Below are the code and all the weights of a small trained network. Each question names an input and a target symbol and asks about switching units off, where a switched-off unit gives its printed mean instead of its output.

import numpy as np


def w(rows, s, z=0):
    codes = np.array(rows[::2]) - 128.0
    scale = np.full(codes.shape[1], s)
    scale[-1] = z or s
    return codes * scale


def norm(h):
    return h / np.sqrt((h * h).mean(-1, keepdims=True) + 1e-5)


def f(y):
    return y / 2 * (1 + np.tanh(0.7978845608 * (y + 0.044715 * y**3)))


def softmax(a):
    e = np.exp(a - a.max(-1, keepdims=True))
    return e / e.sum(-1, keepdims=True)


def log_softmax(a):
    a = a - a.max(-1, keepdims=True)
    return a - np.log(np.exp(a).sum(-1, keepdims=True))


def net(x, mask):
    ids = ['ΓΛΞΨΩβδεηθμπσφ'.index(c) for c in x.split()]
    T = len(ids)
    res = E[ids] + P[:T]
    r = norm(res)
    for j in range(3):
        rows = slice(4 * j, 4 * j + 4)
        q, k, v = (r @ M[0][rows].T for M in (Q, K, V))
        z = softmax(np.where(np.tri(T) > 0, q @ k.T / 4**0.5, -1e9)) @ v
        o = O[0][rows]
        res = res + np.where(mask[j], z, o[:, -1]) @ o[:, :-1]
    y = f(norm(res) @ A[0][:, :-1].T + A[0][:, -1])
    res = res + np.where(mask[3:7], y, B[0][:, -1]) @ B[0][:, :-1]
    return log_softmax(norm(res)[-1] @ U[:, :-1].T + U[:, -1])


Q, K, V, O, A, B = {}, {}, {}, {}, {}, {}
E = w([
[88,137,115,135,119,86,132,129],'Γ',
[146,119,124,106,124,134,132,117],'Λ',
[154,101,125,132,131,118,141,132],'Ξ',
[145,118,106,120,122,127,131,142],'Ψ',
[90,150,150,138,137,99,104,113],'Ω',
[100,131,162,142,140,86,132,105],'β',
[143,131,119,140,123,150,108,142],'δ',
[91,149,131,164,126,102,121,130],'ε',
[149,124,142,126,136,140,108,129],'η',
[150,110,127,110,134,118,128,133],'θ',
[154,114,122,134,125,136,137,127],'μ',
[63,219,132,100,135,239,4,123],'π',
[139,123,123,130,118,159,131,122],'σ',
[79,144,147,146,123,108,134,117],'φ',
],0.004)
P = w([
[225,213,185,106,59,96,158,183],'0',
[196,180,67,162,157,74,79,12],'1',
[127,100,113,150,33,59,39,60],'2',
[110,95,175,123,146,153,163,232],'3',
[176,178,78,159,211,120,138,78],'4',
[121,64,72,157,107,90,24,13],'5',
[54,7,178,139,71,142,89,191],'6',
[124,140,114,149,254,177,183,180],'7',
[107,92,21,181,210,135,69,20],'8',
[54,18,142,120,68,115,29,131],'9',
[94,74,137,115,180,167,141,178],'10',
],0.00097)
Q[0] = w([
[122,249,83,191,108,12,126,2],'H0',
[33,166,149,203,153,38,82,77],'H0',
[85,61,142,149,33,71,46,101],'H0',
[44,175,240,132,48,38,165,189],'H0',
[67,125,131,178,157,24,57,120],'H1',
[178,99,114,94,61,160,98,96],'H1',
[53,127,168,137,101,84,136,151],'H1',
[217,70,104,103,124,174,99,167],'H1',
[75,139,182,180,9,21,99,86],'H2',
[41,240,196,200,118,20,168,139],'H2',
[197,242,47,156,201,82,150,12],'H2',
[165,141,179,90,134,190,209,220],'H2',
],0.0077)
K[0] = w([
[167,127,175,92,7,106,124,168],'H0',
[139,202,191,113,81,125,112,156],'H0',
[136,170,166,126,175,151,211,202],'H0',
[188,229,108,100,138,125,138,124],'H0',
[192,172,157,117,48,118,122,148],'H1',
[104,55,101,130,116,129,95,95],'H1',
[115,157,177,124,86,114,129,156],'H1',
[124,43,80,119,159,163,123,142],'H1',
[189,175,165,111,116,115,202,194],'H2',
[183,187,146,126,66,84,138,113],'H2',
[130,69,168,111,1,106,85,144],'H2',
[156,111,31,138,192,117,106,45],'H2',
],0.0093)
V[0] = w([
[142,172,39,166,71,238,73,177],'H0',
[119,149,56,27,147,94,77,174],'H0',
[82,209,92,135,124,131,122,167],'H0',
[104,97,42,142,48,104,235,130],'H0',
[95,97,79,128,78,59,211,110],'H1',
[102,102,159,127,180,84,148,35],'H1',
[86,197,184,155,124,20,176,147],'H1',
[201,137,136,81,139,104,181,116],'H1',
[36,178,163,4,112,144,120,88],'H2',
[120,136,134,232,138,81,35,208],'H2',
[146,139,131,105,149,198,26,110],'H2',
[122,185,130,194,89,252,110,116],'H2',
],0.0032)
O[0] = w([
[112,145,111,150,228,196,73,58,177],'H0',
[184,49,123,176,114,199,152,102,156],'H0',
[77,115,115,160,132,177,157,117,97],'H0',
[112,94,202,146,171,152,77,196,171],'H0',
[170,178,186,174,141,173,96,116,150],'H1',
[161,146,102,129,100,152,118,213,54],'H1',
[141,135,47,134,124,164,47,107,22],'H1',
[66,106,149,171,92,121,95,141,218],'H1',
[107,56,254,143,100,108,202,111,4],'H2',
[75,153,75,103,66,186,98,145,160],'H2',
[142,145,166,171,58,98,70,64,119],'H2',
[42,190,177,167,143,95,57,118,101],'H2',
],0.004,0.0026)
A[0] = w([
[3,151,150,190,157,130,86,35,117],'N0',
[212,132,69,170,162,240,65,153,91],'N1',
[58,122,56,145,106,135,90,133,253],'N2',
[174,80,151,101,36,136,217,122,17],'N3',
],0.0045,0.0031)
B[0] = w([
[132,97,51,127,62,157,174,247,200],'N0',
[36,57,156,19,52,85,101,78,252],'N1',
[215,157,250,130,187,140,165,78,237],'N2',
[48,181,46,180,254,167,31,28,136],'N3',
],0.0029,0.0044)
U = w([
[197,107,32,120,163,159,136,79,114],'Γ',
[218,117,91,76,77,105,126,215,87],'Λ',
[206,183,127,132,51,122,146,56,155],'Ξ',
[100,194,89,100,80,222,64,135,44],'Ψ',
[39,160,101,171,163,126,126,40,113],'Ω',
[151,190,172,76,197,71,54,114,5],'β',
[109,97,184,198,53,60,144,170,214],'δ',
[116,45,102,164,177,214,136,182,106],'ε',
[6,146,183,144,167,69,162,149,13],'η',
[96,50,164,67,86,126,113,81,186],'θ',
[109,166,105,180,164,104,80,221,253],'μ',
[159,170,214,108,136,186,185,152,200],'π',
[84,150,61,114,96,47,202,138,207],'σ',
[197,87,184,197,183,94,135,68,104],'φ',
],0.012,0.0019)

Each question gives the input, a string of symbols that net reads in full, and the target symbol t.
The units are the heads (4 rows each of Q, K, V and O) and the neurons (one row each of A and B). Each row of codes is followed by its name. A weight is (code - 128) times the scale printed after its matrix; where a second scale follows, it is the last column's (O, A, B and U).
mask holds one flag per unit, heads first, then neurons. A switched-off unit (its flag False) gives its mean, the last column of its rows in O or B, instead of its output. The means were averaged over made-up inputs and are rounded, as every weight is.
A unit's drop is (log p(t) with every unit on - log p(t) with that unit switched off) / (log p(t) with every unit on - log p(t) with every unit switched off).
The circuit of an input: a set's keep is (log p(t) with only the set's units on - log p(t) with every unit switched off) / (log p(t) with every unit on - log p(t) with every unit switched off). Starting from all 7 units, units are removed one at a time, each time the one whose removal leaves the highest keep (on an exact tie, the one counted first), for as long as the keep stays at least 0.8.
circuit, biggest first: the units of the circuit, biggest drop first
unit that matters most: the unit with the biggest drop
k most important neurons: the k neurons with the biggest drops, biggest first
heads that matter: for each layer, one digit per head in row order, 1 if its drop is at least 0.15 and else 0, layers parted by /
input Λ π μ Ψ Ψ, target β: circuit, biggest first -> H0
input Ξ ε Ψ Ψ Ω Ψ θ ε η, target Γ: 3 most important neurons -> N3; N2; N1
input ε θ π Λ Ψ Ψ θ Ψ μ, target Γ: heads that matter -> 101
input μ ε μ β φ, target μ: heads that matter -> 000
input Λ φ Ψ μ Ψ Λ Ψ Λ Ω, target δ: circuit, biggest first -> H2; N0; H1
input θ Ψ Ψ ε β Ψ Ψ μ, target θ: heads that matter -> 000
input Ψ ε Ω, target ε: circuit, biggest first -> N0; H0
input μ Γ ε μ Ξ Γ, target μ: 2 most important neurons -> N0; N1
input Ψ σ Ψ δ Ψ θ ε η μ η, target Ξ: heads that matter -> 100
input φ Ψ μ Ψ Ψ Ψ η Γ Γ σ φ, target π: heads that matter -> 111
input Ψ Ξ Ψ Γ Ψ Ψ Ξ σ, target θ: heads that matter -> 000
input Ψ δ η Ψ Ξ Ω Ψ μ, target Ω: heads that matter -> 101
input δ Ψ Ψ σ η ε β Γ, target Ω: heads that matter -> 111
input Ψ Ψ Ψ Λ Γ μ, target φ: heads that matter -> 001
input μ Ω Ψ θ Ω π θ, target Ω: heads that matter -> 100
input β Ψ Ψ, target σ: circuit, biggest first -> H0; N3
input Γ Ψ η Γ η μ Ψ, target Ξ: circuit, biggest first -> H0; H2
input Ψ Ψ Ψ Ψ Λ β δ Λ, target σ: heads that matter -> 100
input σ μ Ψ Ψ ε μ δ Λ Ψ, target Ψ: heads that matter -> 101
input σ θ Ψ μ Λ ε Λ Λ, target π: 2 most important neurons -> N1; N2
input μ Γ Ψ Ξ μ σ ε Ψ σ, target π: 2 most important neurons -> N1; N2
input θ Λ Ξ μ Ψ σ ε Ψ ε, target φ: unit that matters most -> H2
input μ Ψ Ω μ θ Ψ Ψ, target Γ: heads that matter -> 101
input μ Ψ Ψ δ Ψ Ψ Ω Ξ, target θ: unit that matters most -> N1
input θ Ψ Ψ η Ω ε β, target φ: circuit, biggest first -> H2; N1
input μ Γ Ω Ω Ω β Ψ, target Ω: circuit, biggest first -> N3; H0; N0
